Below are the code and all the weights of a small trained network. Each question names an input and a class and asks about switching units off, where a switched-off unit gives its printed mean instead of its output.

import numpy as np


def w(rows, s, z=0):
    codes = np.array(rows[::2]) - 128.0
    scale = np.full(codes.shape[1], s)
    scale[-1] = z or s
    return codes * scale


def f(y):
    return np.maximum(y, 0)


def log_softmax(a):
    a = a - a.max(-1, keepdims=True)
    return a - np.log(np.exp(a).sum(-1, keepdims=True))


def net(x, mask):
    res = np.array(x, float).reshape(1, 8) / 4 @ E
    y = f(res @ A[0][:, :-1].T + A[0][:, -1])
    res = res + np.where(mask, y, B[0][:, -1]) @ B[0][:, :-1]
    return log_softmax(res[-1] @ U[:, :-1].T + U[:, -1])


A, B = {}, {}
E = w([
[120,128,155,105,102],'x0',
[2,246,227,139,253],'x1',
[126,160,120,131,105],'x2',
[220,188,149,66,196],'x3',
[129,118,132,126,134],'x4',
[60,116,32,60,144],'x5',
[128,107,134,126,142],'x6',
[124,108,142,115,134],'x7',
],0.0082)
A[0] = w([
[26,147,78,129,185,75],'n1',
[220,149,181,102,133,72],'n2',
[145,53,157,214,99,172],'n3',
[33,104,119,79,111,205],'n4',
[148,50,78,80,94,237],'n5',
[72,195,144,149,242,242],'n6',
[183,206,109,31,142,167],'n7',
[203,172,130,98,160,149],'n8',
[135,175,110,54,135,137],'n9',
[197,130,130,93,188,128],'n10',
[65,206,187,121,180,215],'n11',
[206,142,184,175,159,163],'n12',
[120,149,68,24,113,181],'n13',
[112,144,73,122,11,168],'n14',
[143,88,18,84,170,118],'n15',
[206,114,78,111,156,123],'n16',
[137,127,201,122,205,230],'n17',
[201,29,101,94,96,255],'n18',
],0.011,0.0053)
B[0] = w([
[45,58,244,87,73,186],'n1',
[137,65,137,38,20,170],'n2',
[165,71,77,159,106,185],'n3',
[50,101,153,171,198,190],'n4',
[130,123,46,140,161,227],'n5',
[131,104,229,194,146,250],'n6',
[211,176,130,68,164,204],'n7',
[197,175,161,69,90,184],'n8',
[169,146,145,73,223,171],'n9',
[169,178,136,28,124,178],'n10',
[88,144,241,179,175,240],'n11',
[183,159,104,163,2,183],'n12',
[120,151,99,73,228,198],'n13',
[114,8,64,147,127,192],'n14',
[78,177,79,57,188,197],'n15',
[162,172,113,51,120,186],'n16',
[178,189,223,176,158,207],'n17',
[167,133,27,102,92,250],'n18',
],0.0083,0.014)
U = w([
[193,67,83,143,93,252],'0',
[77,146,184,173,144,201],'1',
[169,141,106,2,31,76],'2',
[141,154,227,90,118,16],'3',
[58,96,46,57,145,137],'4',
[22,89,199,80,143,25],'5',
[176,197,61,59,209,194],'6',
[118,159,194,81,225,52],'7',
],0.0095,0.0045)

Each question gives the input, the list of numbers given to net, and the class t.
The units are the neurons (one row each of A and B). Each row of codes is followed by its name. A weight is (code - 128) times the scale printed after its matrix; where a second scale follows, it is the last column's (A, B and U).
mask holds one flag per neuron, in row order. A switched-off neuron (its flag False) gives its mean, the last column of its row in B, instead of its output. The means were averaged over made-up inputs and are rounded, as every weight is.
A unit's drop is (log p(t) with every unit on - log p(t) with that unit switched off) / (log p(t) with every unit on - log p(t) with every unit switched off).
The circuit of an input: a set's keep is (log p(t) with only the set's units on - log p(t) with every unit switched off) / (log p(t) with every unit on - log p(t) with every unit switched off). Starting from the 12 units with the biggest drops (on a tie, the unit counted first), units are removed one at a time, each time the one whose removal leaves the highest keep (on an exact tie, the one counted first), for as long as the keep stays at least 0.8.
units of the circuit, in order: the units of the circuit, biggest drop first
k most important neurons: the k neurons with the biggest drops, biggest first
drop of u: that unit's drop, to one decimal
input [-5,7,8,0,5,8,7,7], class 5: units of the circuit, in order -> n1
input [6,0,7,3,-8,-2,1,0], class 2: 2 most important neurons -> n6, n4
input [-2,1,4,7,-4,-3,6,-6], class 3: 2 most important neurons -> n18, n17
input [-5,3,-7,-2,3,1,-1,4], class 5: units of the circuit, in order -> n1, n7
input [-1,1,2,-8,-3,5,1,7], class 5: 2 most important neurons -> n1, n18
input [7,0,1,7,-6,-7,-1,-2], class 2: 2 most important neurons -> n2, n12
input [-3,4,2,-4,-4,1,-5,3], class 5: 2 most important neurons -> n1, n12
input [1,0,2,-4,-1,3,2,-1], class 4: 2 most important neurons -> n11, n6
input [-5,3,5,8,4,-1,-6,0], class 3: drop of n2 -> 0.1
input [4,6,2,-3,0,8,7,-4], class 5: drop of n1 -> 0.4
input [-5,6,0,-3,7,3,-2,-7], class 5: drop of n12 -> 0.1
input [-3,2,-8,-5,5,0,-6,-5], class 1: 2 most important neurons -> n2, n15
